Each row has a name. After each piece below comes the name of the row it's from, unless a question asks for something else. Each question is about the rows just above it. Places in a row count from 0.

[ 1.17  0.79 -4.06  4.40  4.40 -5.60  4.06  0.55  1.34] : K
[ 5.88 -2.96  2.04  2.24  1.89  4.35 -0.43  1.33 -2.62] : D
[-8.06  0.24  1.87  1.66 -1.54  7.48  1.34  0.09  1.79] : Y
[-4.08  4.40  2.02 -4.08  3.20 -4.65  0.13 -3.42 -3.18] : P
[ 4.40  4.40 -4.06] is which row, read backwards?
K
[0.24] is at row and place
Y, 1
Times [4.40] occurs in K:
2
Row and place of [1.17] in the named rows:
K, 0
Count of [-4.08] in P:
2

[-0.32  1.28 -2.69 -1.66 -0.88  3.42  3.70 -0.87  2.98  3.72  6.05 -3.01
 -2.32  0.46  3.03  0.78  2.42 -2.10  1.23 -0.21 -1.20 -0.61 -4.37 -3.10
  1.20 -2.53  3.68 -0.41 -2.31 -1.11 -1.91 -2.90  0.94  1.71 -0.95  2.46
  0.06 -3.93  4.43 -1.98 -0.49 -0.73  0.03 -1.89  0.63  2.64  2.98  0.81
  1.97] = fud
[ 1.03 -0.27  1.21 -1.66 -0.36  1.03 -0.51  1.41 -0.40  1.43  1.91 -0.16
  0.13 -0.30  0.28 -0.60  0.08 -0.40 -0.40  0.46  0.17 -0.78  0.10  0.00
  0.16 -0.64  0.18  0.98  1.16  0.25  0.53 -1.50 -0.14  0.64  0.99 -0.16
 -1.38 -0.49  1.47  0.98 -0.49  0.21  0.03 -1.44  1.61 -0.05 -1.07 -0.38
  0.66] = bomi
[-0.09  0.84 -1.57 -1.21 -0.58  2.40  2.73 -0.42 -1.22  2.58  4.28 -2.23
 -1.62  0.34  2.00  0.63  1.64 -1.61  0.85 -0.12 -0.86 -0.44 -3.15 -2.07
  0.94 -1.72  2.73 -0.41 -1.61 -0.77 -1.50 -2.20  0.72  1.18 -0.76  1.80
  0.06 -2.90  2.95 -1.38 -0.35 -0.50  0.03 -1.44  0.31  1.91  2.30  0.63
  1.45] = Muve
[-0.54  0.62 -1.02  1.05 -0.36  0.00  1.43 -1.79  0.43 -0.86 -0.45 -0.68
 -1.27  0.16 -0.07  1.24  0.86  0.33  0.60 -0.69  0.17  0.92 -0.31 -0.52
 -0.36  0.18  0.82 -1.27 -1.27 -0.77 -0.69  0.95  0.51 -0.71 -0.95  0.49
  1.29 -0.15 -1.01 -0.50 -0.35  0.68  0.38  0.38 -1.32  0.44  0.62  0.45
 -0.12] = Feret
[ 0.80 -0.05 -0.11 -1.21 -0.43  0.68  0.14  0.95 -0.19  1.05  1.32 -0.16
 -0.22 -0.24  0.28 -0.14  0.28 -0.40 -0.28  0.17  0.17 -0.27  0.10  0.00
  0.16 -0.64  0.18  0.63  0.46  0.25  0.12 -1.15 -0.14  0.37  0.61  0.79
 -0.76 -0.49  0.97  0.69 -0.49  0.21  0.03 -1.44  0.96 -0.05 -0.73 -0.20
  0.40] = rebot
[-0.32  1.28 -2.69 -1.66 -0.88  3.42  3.70 -0.87 -1.63  3.72  6.05 -3.01
 -2.32  0.46  3.03  0.78  2.42 -2.10  1.23 -0.21 -1.20 -0.61 -4.37 -2.84
  1.20 -2.53  3.68 -0.41 -2.31 -1.11 -1.91 -2.90  0.94  1.71 -1.15  2.46
  0.06 -3.93  4.43 -1.98 -0.49 -0.73 -0.14 -1.89  0.63  2.64  2.98  0.81
  1.97] = visi
[-0.76  0.84 -1.57  1.50 -0.65  0.00  2.08 -2.70  0.43 -0.86 -1.04 -0.94
 -1.97  0.16 -0.41  1.85  1.25  0.57  0.85 -1.08  0.17  1.44 -1.90 -1.03
 -0.36  0.18  1.14 -1.79 -1.96 -1.11 -1.10  1.30  0.72 -0.98 -1.15  0.49
  1.91 -0.49 -1.50 -0.79 -0.63  1.15  0.38  0.38 -1.97  0.44  0.95  0.63
 -0.38] = pur
[-0.09  0.84 -1.57 -1.21 -0.65  2.40  2.73 -0.42 -1.22  2.58  4.28 -2.23
 -1.62  0.34  2.00  0.47  1.64 -1.61  0.85 -0.12 -0.86 -0.44 -3.15 -2.07
  0.94 -1.72  2.73 -0.41 -1.61 -0.77 -1.50 -2.20  0.72  1.18 -0.76  1.80
  0.06 -2.90  2.95 -1.38 -0.35 -0.50  0.03 -1.44  0.31  1.91  2.30  0.54
  1.45] = baso
[-0.54  0.62 -1.02  1.05 -0.36  0.00  1.43 -1.79  0.43 -0.86 -0.45 -0.68
 -1.27  0.11 -0.41  1.24  0.86  0.33  0.60 -0.69  0.17  1.10 -0.31 -0.52
 -0.36  0.18  0.82 -1.10 -1.61 -0.77 -0.69  0.95  0.51 -0.71 -0.76  0.49
  1.29 -0.15 -1.01 -0.50 -0.35  0.68  0.38  0.38 -1.32  0.44  0.62  0.45
 -0.38] = busag
[-3.00  3.49  6.21  4.66  0.23 -1.03  1.76 -6.35 -2.05  0.67  4.87 -1.46
  3.27  0.05 -1.45  0.63  2.42  0.82  0.22 -0.21  1.38 -0.10  0.10 -0.26
 -2.97 -2.80  2.09 -0.58  2.54 -5.20  4.60  0.25  3.30 -1.78  0.99 -8.02
 -0.14 -0.49  2.95  2.46  1.61 -2.85 -2.40  5.37  3.24  0.44 -0.73  0.81
 -1.94] = Kani
[ 0.13 -0.05  0.09  0.15  0.01  0.00  0.14  0.04  0.01 -0.09  0.14  0.09
 -0.10 -0.01 -0.07  0.01  0.08  0.09 -0.03 -0.02  0.00  0.07  0.10  0.00
 -0.10 -0.09 -0.14 -0.06  0.12 -0.09  0.12 -0.10  0.08  0.10  0.02 -0.16
 -3.02 -0.15 -0.02  0.10  0.07 -0.03  0.03 -0.08 -0.02 -0.05 -0.06  0.12
 -0.12] = Tek
find: [-0.76  0.84 -1.57  1.50 -0.65  0.00  2.08 -2.70  0.43 -0.86 -1.04 -0.94
 -1.97  0.16 -0.41  1.85  1.25  0.57  0.85 -1.08  0.17  1.44 -1.90 -1.03
 -0.36  0.18  1.14 -1.79 -1.96 -1.11 -1.10  1.30  0.72 -0.98 -1.15  0.49
  1.91 -0.49 -1.50 -0.79 -0.63  1.15  0.38  0.38 -1.97  0.44  0.95  0.63
 -0.38]
pur
Row and place of [0.61] in the named rows:
rebot, 34
Times [0.78] occurs in fud:
1
How many times does Tek hold [-0.10]?
3

[-0.66  0.68 -1.49 -2.38  2.14  1.59 -1.53  1.31  1.59  1.10  1.66 -0.80
  1.56 -1.49  0.12  1.59 -2.03] : L
[-0.66  0.68 -1.02 -2.38  2.14 -0.97 -1.53 -0.47  1.53  1.10  1.66 -0.80
  0.99 -1.49  0.12 -1.07 -2.03] : G
[-1.21 -1.21 -2.00 -2.43  2.11 -1.21 -1.21  1.51 -1.20  0.99  1.55 -1.31
 -1.76 -1.77 -1.31  1.73 -1.31] : A
[-1.20  0.99  1.55 -1.88 -1.76 -1.77 -1.08 -1.85  2.00  1.58 -4.94  1.10
 -1.37 -1.27  1.97 -4.25 -1.06] : W
[-0.66  0.68 -1.02 -2.38  2.14  1.58 -1.53 -0.47  0.23  1.10  1.66 -0.80
 -1.97 -1.49  0.12  1.59 -2.03] : M
[-1.81 -1.25 -0.19 -1.24  0.95 -2.69  0.87  1.28 -1.34 -1.24  3.49 -0.57
  1.25  1.15 -1.31 -1.24  1.00] : V
[1.73] is at row and place
A, 15
How many times does L hold [1.59]?
3
Row and place of [-1.88] in the named rows:
W, 3
How many times does A hold [-1.21]?
4
[-1.07] is at row and place
G, 15
How many times does V hold [1.00]?
1
[-1.77 -1.76 -1.31  1.55  0.99 -1.20] is which row, read backwards?
A

[-0.97  0.63 -3.10  0.43  2.53  2.51  0.72 -4.59  2.48  0.63  1.03  0.09]  kigi
[ 0.64  2.99  2.11  2.15 -4.60  0.40  0.65  2.99  0.69 -0.42  1.81  2.42]  vudem
[ 0.00  0.00  4.94  2.15  1.38  0.40  0.65  2.99  0.69 -0.42  1.81  2.42]  guto
[ 0.00  0.00  2.02  1.45  3.13  2.29 -1.60  2.92  2.29 -1.30  2.26  0.89]  tage
[ 0.00  0.00 -1.00  0.63  1.37  1.19  1.96 -1.59  1.18  1.37  0.76  0.78]  sasin
[ 0.00 -4.59  0.00  0.00  2.53  1.95  0.72 -4.59  2.48  0.72 -4.59  0.72]  Doki
[ 0.00  0.00  0.77  1.02  2.48  2.77 -0.74  1.03  2.41 -0.86  1.32  0.78]  narus
find: [ 0.00  0.00  4.94  2.15  1.38  0.40  0.65  2.99  0.69 -0.42  1.81  2.42]
guto
[0.77] is at row and place
narus, 2
[ 0.65  0.40 -4.60  2.15] is which row, read backwards?
vudem
Times [-4.58] occurs in Doki:
0
Where in the named rows is [1.19]?
sasin, 5
[ 0.63 -1.00] is which row, read backwards?
sasin
Times [-4.60] occurs in Doki:
0

[ 3.88 -0.41  3.88 -5.10 -6.97 -5.10] : mam
[ 3.88 -0.41  1.31  0.27  6.95 -2.62] : gik
[-0.40  1.90 -1.31 -3.89  6.64  3.66] : sis
[-0.41 -1.31 -5.10  3.68  0.50  3.89] : mep
[0.27] is at row and place
gik, 3
Which row holds [ 0.50  3.68 -5.10 -1.31] read backwards?
mep
Count of [3.88] in mam:
2
find: [ 3.88 -0.41  3.88 -5.10 -6.97 -5.10]
mam
Row and place of [-6.97] in the named rows:
mam, 4
Which row holds [-5.10  3.88 -0.41] read backwards?
mam

[ 2.63  4.75 -3.79  0.88  4.43 -2.42  1.32  0.74  6.99 -5.63] : zev
[ 2.63  0.74 -3.79  0.88  5.06 -5.67  1.32  0.74  6.99  0.74] : sudiz
[ 4.85  0.09  0.30  3.46  5.61 -6.21  4.74  1.04  5.79 -8.08] : temib
[ 4.42  5.37  0.89  4.16  3.80 -4.39 -1.13  2.72  0.83 -4.46] : zuge
Which row holds this, read backwards? [0.74 2.63]
sudiz
Row and place of [5.61] in the named rows:
temib, 4
[4.75] is at row and place
zev, 1
[4.42] is at row and place
zuge, 0
Which row holds [ 6.99  0.74  1.32 -5.67  5.06  0.88 -3.79  0.74] read backwards?
sudiz
Row and place of [-5.67] in the named rows:
sudiz, 5
How many times does sudiz hold [0.73]?
0

[ 2.42  1.08 -0.28 -3.02 -1.80 -0.33  1.09] -> simu
[-0.51  0.53 -0.30 -0.20  1.59  0.91  0.40] -> lalom
[ 2.42 -1.80 -0.33  4.32 -3.02 -0.15  1.58] -> Dipu
[-0.54  1.98  0.65  0.98  0.99  3.36 -4.94] -> povot
[-0.43 -0.29 -1.44 -0.43 -1.56 -0.29  5.84] -> biva
Row and place of [1.09] in the named rows:
simu, 6
[ 4.32 -0.33 -1.80] is which row, read backwards?
Dipu
Count of [-0.29] in biva:
2
[-0.15 -3.02  4.32 -0.33 -1.80  2.42] is which row, read backwards?
Dipu
Row and place of [1.58] in the named rows:
Dipu, 6
Where in the named rows is [1.08]?
simu, 1

[ 0.47 -1.85 -2.39  0.00 -1.85  5.15 -5.98 -2.39] : fureg
[ 5.34  0.01  4.79 -0.06 -2.38  3.24 -3.63  4.90] : pufi
[-0.64 -8.25  5.14  2.11 -2.19  3.26 -2.58 -0.01] : Varap
[ 0.00 -0.83  5.28 -6.88  4.17 -1.42 -0.34 -3.49] : Peg
[-0.64 -8.25  5.14  2.11 -2.19  3.26  2.06 -5.63] : dotel
Count of [0.00] in fureg:
1
Times [-2.38] occurs in fureg:
0
[-5.63] is at row and place
dotel, 7

[-4.25  5.82 -4.79 -0.57 -2.54  3.35  5.47 -4.96 -2.23] = zese
[-0.22  5.53  0.02  3.19 -0.60 -1.63 -0.62  2.19 -0.36] = pek
[ 0.89  0.08  5.11  4.91 -2.04  4.72 -2.29  2.76 -0.34] = Femun
[-1.65 -1.23  5.34  3.89 -3.31  3.40 -0.38 -5.00  2.69] = kuge
[-1.66  4.83 -0.84  0.02  1.81  0.09  4.42  1.20  0.38] = nuneb
[ 2.41 -4.04 -6.13 -1.84 -6.13 -6.10 -4.34 -0.41 -6.13] = fuge
[-0.85  4.69 -5.12  4.27  1.93 -1.09 -2.54  0.43  3.78] = vazo
[-3.56  5.82  3.51  4.34  4.42  3.76 -2.94  0.77  2.18] = Nuzu
[-0.34] is at row and place
Femun, 8
Where in the named rows is [-4.79]?
zese, 2
[-1.65] is at row and place
kuge, 0
Times [-6.14] occurs in fuge:
0

